Here is a tiny trained network, its code and every weight. The questions are about switching its units off for an input and a class, where a switched-off unit gives its printed mean instead of its output.

import numpy as np


def w(rows, s, z=0):
    codes = np.array(rows[::2]) - 128.0
    scale = np.full(codes.shape[1], s)
    scale[-1] = z or s
    return codes * scale


def f(y):
    return y / 2 * (1 + np.tanh(0.7978845608 * (y + 0.044715 * y**3)))


def log_softmax(a):
    a = a - a.max(-1, keepdims=True)
    return a - np.log(np.exp(a).sum(-1, keepdims=True))


def net(x, mask):
    res = np.array(x, float).reshape(1, 7) / 4 @ E
    y = f(res @ A[0][:, :-1].T + A[0][:, -1])
    res = res + np.where(mask, y, B[0][:, -1]) @ B[0][:, :-1]
    return log_softmax(res[-1] @ U[:, :-1].T + U[:, -1])


A, B = {}, {}
E = w([
[132,136,85,66,133,175,106,244],'x0',
[247,142,160,113,129,139,217,126],'x1',
[127,128,129,123,128,132,128,123],'x2',
[147,44,76,84,51,82,139,113],'x3',
[130,132,130,122,126,129,122,122],'x4',
[131,130,124,131,125,128,127,129],'x5',
[127,127,133,125,128,128,127,127],'x6',
],0.012)
A[0] = w([
[102,110,126,146,124,100,116,105,153],'n0',
[224,141,153,112,120,145,194,126,170],'n1',
[119,205,157,160,180,162,121,138,231],'n2',
[134,137,97,71,139,163,113,210,189],'n3',
[137,117,102,91,121,139,118,169,140],'n4',
[151,99,125,116,110,113,149,113,130],'n5',
[145,140,120,88,134,149,132,168,142],'n6',
[147,131,160,155,126,105,153,95,156],'n7',
[203,140,148,113,128,142,183,133,168],'n8',
[185,131,144,127,128,127,175,111,150],'n9',
[117,123,158,183,119,92,147,38,240],'n10',
[195,146,144,125,134,148,168,129,151],'n11',
[121,79,105,101,103,111,115,132,140],'n12',
[6,113,117,128,128,114,67,129,254],'n13',
[144,154,147,134,142,150,138,132,151],'n14',
[129,99,119,128,111,88,141,98,146],'n15',
[98,146,121,140,136,142,97,150,190],'n16',
[145,80,115,107,88,106,147,116,143],'n17',
[87,109,118,144,120,116,98,118,183],'n18',
[162,126,149,134,113,118,168,110,135],'n19',
[136,50,104,96,67,91,134,122,172],'n20',
[124,120,147,172,127,103,133,71,216],'n21',
[149,129,156,152,131,119,154,94,156],'n22',
[98,123,98,101,134,152,98,169,150],'n23',
[143,27,89,84,62,80,135,119,179],'n24',
],0.013,0.0095)
B[0] = w([
[131,85,134,171,139,94,133,85,158],'n0',
[162,154,150,74,153,131,164,210,219],'n1',
[70,177,208,161,38,148,134,133,226],'n2',
[132,131,102,56,68,234,120,138,211],'n3',
[146,101,83,76,119,165,133,130,166],'n4',
[161,134,115,109,177,116,104,150,155],'n5',
[164,116,134,85,102,199,164,125,163],'n6',
[103,165,153,126,149,67,124,165,176],'n7',
[159,147,162,68,132,145,191,209,201],'n8',
[133,166,150,85,159,109,138,197,185],'n9',
[107,139,170,181,171,2,122,129,235],'n10',
[135,136,151,83,117,112,184,169,187],'n11',
[146,77,49,102,135,115,129,100,168],'n12',
[65,105,100,161,98,128,41,49,253],'n13',
[115,151,172,112,96,122,174,138,157],'n14',
[158,115,116,141,179,80,105,123,162],'n15',
[87,134,134,148,86,158,82,109,178],'n16',
[173,118,97,103,191,115,113,145,174],'n17',
[111,84,121,167,110,111,101,69,177],'n18',
[128,152,138,98,161,107,122,169,167],'n19',
[193,67,70,116,186,91,115,119,206],'n20',
[93,124,171,200,159,17,122,103,201],'n21',
[105,160,166,116,145,70,131,170,173],'n22',
[91,135,75,88,93,161,85,135,180],'n23',
[215,51,31,95,199,102,110,115,227],'n24',
],0.0086,0.019)
U = w([
[56,133,219,254,78,97,96,58,193],'0',
[66,219,201,130,129,66,189,177,158],'1',
[46,190,124,132,47,236,43,116,203],'2',
[150,166,189,89,34,229,216,161,149],'3',
[134,48,92,209,173,61,99,34,124],'4',
[185,138,131,104,228,56,115,180,72],'5',
[124,57,29,76,95,163,73,79,93],'6',
[213,91,84,62,166,205,190,162,1],'7',
],0.0054,0.0019)

Each question gives the input, the list of numbers given to net, and the class t.
The units are the neurons (one row each of A and B). Each row of codes is followed by its name. A weight is (code - 128) times the scale printed after its matrix; where a second scale follows, it is the last column's (A, B and U).
mask holds one flag per neuron, in row order. A switched-off neuron (its flag False) gives its mean, the last column of its row in B, instead of its output. The means were averaged over made-up inputs and are rounded, as every weight is.
A unit's drop is (log p(t) with every unit on - log p(t) with that unit switched off) / (log p(t) with every unit on - log p(t) with every unit switched off).
The circuit of an input: a set's keep is (log p(t) with only the set's units on - log p(t) with every unit switched off) / (log p(t) with every unit on - log p(t) with every unit switched off). Starting from the 12 units with the biggest drops (on a tie, the unit counted first), units are removed one at a time, each time the one whose removal leaves the highest keep (on an exact tie, the one counted first), for as long as the keep stays at least 0.8.
units of the circuit, in order: the units of the circuit, biggest drop first
most important unit: the unit with the biggest drop
k most important neurons: the k neurons with the biggest drops, biggest first
drop when u is switched off: that unit's drop, to one decimal
input [1,7,-6,2,7,-6,-8], class 7: units of the circuit, in order => n10, n21
input [1,2,-4,7,2,-7,5], class 7: units of the circuit, in order => n10, n13
input [1,8,0,1,-8,7,7], class 7: units of the circuit, in order => n10
input [-7,3,-1,0,8,-8,-3], class 1: 2 most important neurons => n24, n20
input [4,-7,-4,1,5,-4,6], class 6: 2 most important neurons => n2, n12
input [3,4,-6,0,-8,-3,5], class 3: 2 most important neurons => n24, n20
input [1,-2,-2,-7,4,4,-4], class 2: 2 most important neurons => n10, n21
input [-3,1,7,0,-6,8,6], class 1: 3 most important neurons => n24, n13, n20
input [0,1,-4,-7,6,5,-2], class 1: 3 most important neurons => n13, n3, n18
input [-4,-4,-6,0,5,-7,8], class 0: 2 most important neurons => n24, n20
input [0,3,-1,-8,-6,1,-1], class 1: drop when n3 is switched off => 0.2
input [3,1,3,3,5,-6,5], class 7: drop when n13 is switched off => 0.4
input [1,-3,-1,1,-2,-2,-6], class 6: drop when n10 is switched off => 0.4
input [0,-5,-3,3,-2,-4,-8], class 4: most important unit => n3
input [1,0,5,-4,-2,4,-4], class 2: drop when n10 is switched off => 0.2
